Here is a tiny trained network, its code and every weight. The questions are about switching its units off for an input and a class, where a switched-off unit gives its printed mean instead of its output.

import numpy as np


def w(rows, s, z=0):
    codes = np.array(rows[::2]) - 128.0
    scale = np.full(codes.shape[1], s)
    scale[-1] = z or s
    return codes * scale


def norm(h):
    return h / np.sqrt((h * h).mean(-1, keepdims=True) + 1e-5)


def f(y):
    return y / 2 * (1 + np.tanh(0.7978845608 * (y + 0.044715 * y**3)))


def log_softmax(a):
    a = a - a.max(-1, keepdims=True)
    return a - np.log(np.exp(a).sum(-1, keepdims=True))


def net(x, mask):
    res = np.array(x, float).reshape(1, 8) / 4 @ E
    u = 0
    for l in range(4):
        y = f(norm(res) @ A[l][:, :-1].T + A[l][:, -1])
        res = res + np.where(mask[u : u + 3], y, B[l][:, -1]) @ B[l][:, :-1]
        u += 3
    return log_softmax(norm(res)[-1] @ U[:, :-1].T + U[:, -1])


A, B = {}, {}
E = w([
[70,155,140,157,116,135,138,86],'x0',
[126,128,136,139,127,138,101,144],'x1',
[98,77,168,73,123,89,104,86],'x2',
[163,172,171,139,147,67,128,104],'x3',
[128,114,131,143,140,120,140,117],'x4',
[143,181,153,122,254,161,90,84],'x5',
[127,110,128,141,144,116,156,108],'x6',
[132,135,120,114,125,124,144,118],'x7',
],0.0096)
A[0] = w([
[254,69,109,101,137,130,102,144,4],'L0N1',
[195,187,199,155,89,82,130,106,37],'L0N2',
[140,152,113,150,129,127,170,147,175],'L0N3',
],0.0095,0.002)
B[0] = w([
[73,185,165,166,104,149,145,30,231],'L0N1',
[161,2,121,167,145,189,149,86,252],'L0N2',
[194,183,148,149,125,127,106,204,204],'L0N3',
],0.013,0.003)
A[1] = w([
[106,109,30,116,105,222,114,121,1],'L1N1',
[186,151,100,3,133,168,182,167,131],'L1N2',
[162,67,96,117,165,80,114,164,251],'L1N3',
],0.0062,0.0014)
B[1] = w([
[103,39,153,65,186,177,179,34,250],'L1N1',
[199,152,168,232,184,103,206,79,147],'L1N2',
[202,95,107,4,128,207,145,255,167],'L1N3',
],0.0084,0.0013)
A[2] = w([
[159,131,136,139,182,143,134,177,149],'L2N1',
[106,196,159,149,61,141,111,51,192],'L2N2',
[66,75,255,21,145,39,108,106,2],'L2N3',
],0.0063,0.0031)
B[2] = w([
[6,125,131,63,44,134,109,214,180],'L2N1',
[51,73,58,239,117,85,115,106,252],'L2N2',
[111,254,183,123,105,169,174,189,231],'L2N3',
],0.012,0.003)
A[3] = w([
[182,146,142,150,138,181,137,132,246],'L3N1',
[118,181,106,85,252,111,86,117,158],'L3N2',
[143,156,147,63,97,135,129,72,2],'L3N3',
],0.011,0.0013)
B[3] = w([
[30,129,224,110,191,134,108,99,221],'L3N1',
[243,86,79,130,33,68,127,157,255],'L3N2',
[113,177,162,214,132,248,100,143,133],'L3N3',
],0.011,0.0044)
U = w([
[223,105,82,89,41,15,93,150,168],'0',
[58,152,93,204,181,50,129,24,51],'1',
[88,255,202,126,180,133,135,201,2],'2',
[140,42,140,43,236,169,131,55,252],'3',
],0.0091,0.0016)

Each question gives the input, the list of numbers given to net, and the class t.
The units are the neurons (one row each of A and B). Each row of codes is followed by its name. A weight is (code - 128) times the scale printed after its matrix; where a second scale follows, it is the last column's (A, B and U).
mask holds one flag per neuron, layer by layer. A switched-off neuron (its flag False) gives its mean, the last column of its row in B, instead of its output. The means were averaged over made-up inputs and are rounded, as every weight is.
A unit's drop is (log p(t) with every unit on - log p(t) with that unit switched off) / (log p(t) with every unit on - log p(t) with every unit switched off).
The circuit of an input: a set's keep is (log p(t) with only the set's units on - log p(t) with every unit switched off) / (log p(t) with every unit on - log p(t) with every unit switched off). Starting from all 12 units, units are removed one at a time, each time the one whose removal leaves the highest keep (on an exact tie, the one counted first), for as long as the keep stays at least 0.8.
circuit, biggest first: the units of the circuit, biggest drop first
most important unit: the unit with the biggest drop
top k neurons: the k neurons with the biggest drops, biggest first
k most important neurons of layer l: the k neurons of layer l with the biggest drops, biggest first
input [-1,-3,8,-8,-1,3,0,1], class 2: circuit, biggest first -> [L2N3, L0N2]
input [0,-1,3,5,4,-1,7,-1], class 3: top 2 neurons -> [L0N2, L3N2]
input [4,-1,1,7,7,-5,3,6], class 3: top 4 neurons -> [L0N2, L3N2, L0N1, L2N2]
input [1,-2,-6,-2,-3,-3,-8,8], class 2: top 2 neurons -> [L3N2, L0N1]
input [-7,-2,-7,-3,1,0,-4,-8], class 1: top 3 neurons -> [L0N1, L2N2, L1N3]
input [0,-7,2,-2,-7,2,-7,3], class 0: most important unit -> L0N2
input [4,4,6,1,0,-2,-6,-6], class 2: top 3 neurons -> [L2N3, L0N1, L3N2]
input [-3,4,7,-3,-7,-3,-7,-1], class 2: circuit, biggest first -> [L2N3, L3N2]
input [-2,6,1,-2,-3,1,-5,-6], class 1: top 2 neurons -> [L0N2, L0N1]
input [7,0,0,8,4,6,1,6], class 3: 2 most important neurons of layer 0 -> [L0N2, L0N1]
input [6,3,-6,8,-4,-3,-2,7], class 3: top 2 neurons -> [L0N2, L0N1]
input [2,-7,-5,-3,-1,5,6,5], class 0: circuit, biggest first -> [L3N2, L0N2]
input [-7,6,-6,5,0,2,-6,7], class 1: top 2 neurons -> [L0N1, L2N2]
input [-6,-3,-8,-4,-2,-1,1,1], class 2: most important unit -> L0N3
input [-8,0,6,0,-5,-5,-8,-1], class 1: circuit, biggest first -> [L0N1, L2N2, L3N2]
input [2,3,-1,-8,-2,-6,1,3], class 3: top 2 neurons -> [L1N1, L3N2]
input [0,7,-4,2,-5,-3,-3,0], class 2: top 4 neurons -> [L3N2, L2N2, L3N1, L0N1]
input [4,2,3,6,-3,7,-4,2], class 0: top 2 neurons -> [L3N2, L0N1]
input [-2,8,-6,5,-2,7,1,7], class 0: top 3 neurons -> [L3N2, L2N3, L2N1]
input [-3,-2,-5,4,-1,5,0,-7], class 0: most important unit -> L3N2
input [0,3,6,8,5,-6,-6,-1], class 3: circuit, biggest first -> [L0N2, L3N2]
input [2,4,3,-6,2,6,3,5], class 0: circuit, biggest first -> [L3N2, L0N2]
input [7,-1,-7,8,-8,-5,7,8], class 3: 2 most important neurons of layer 3 -> [L3N1, L3N2]
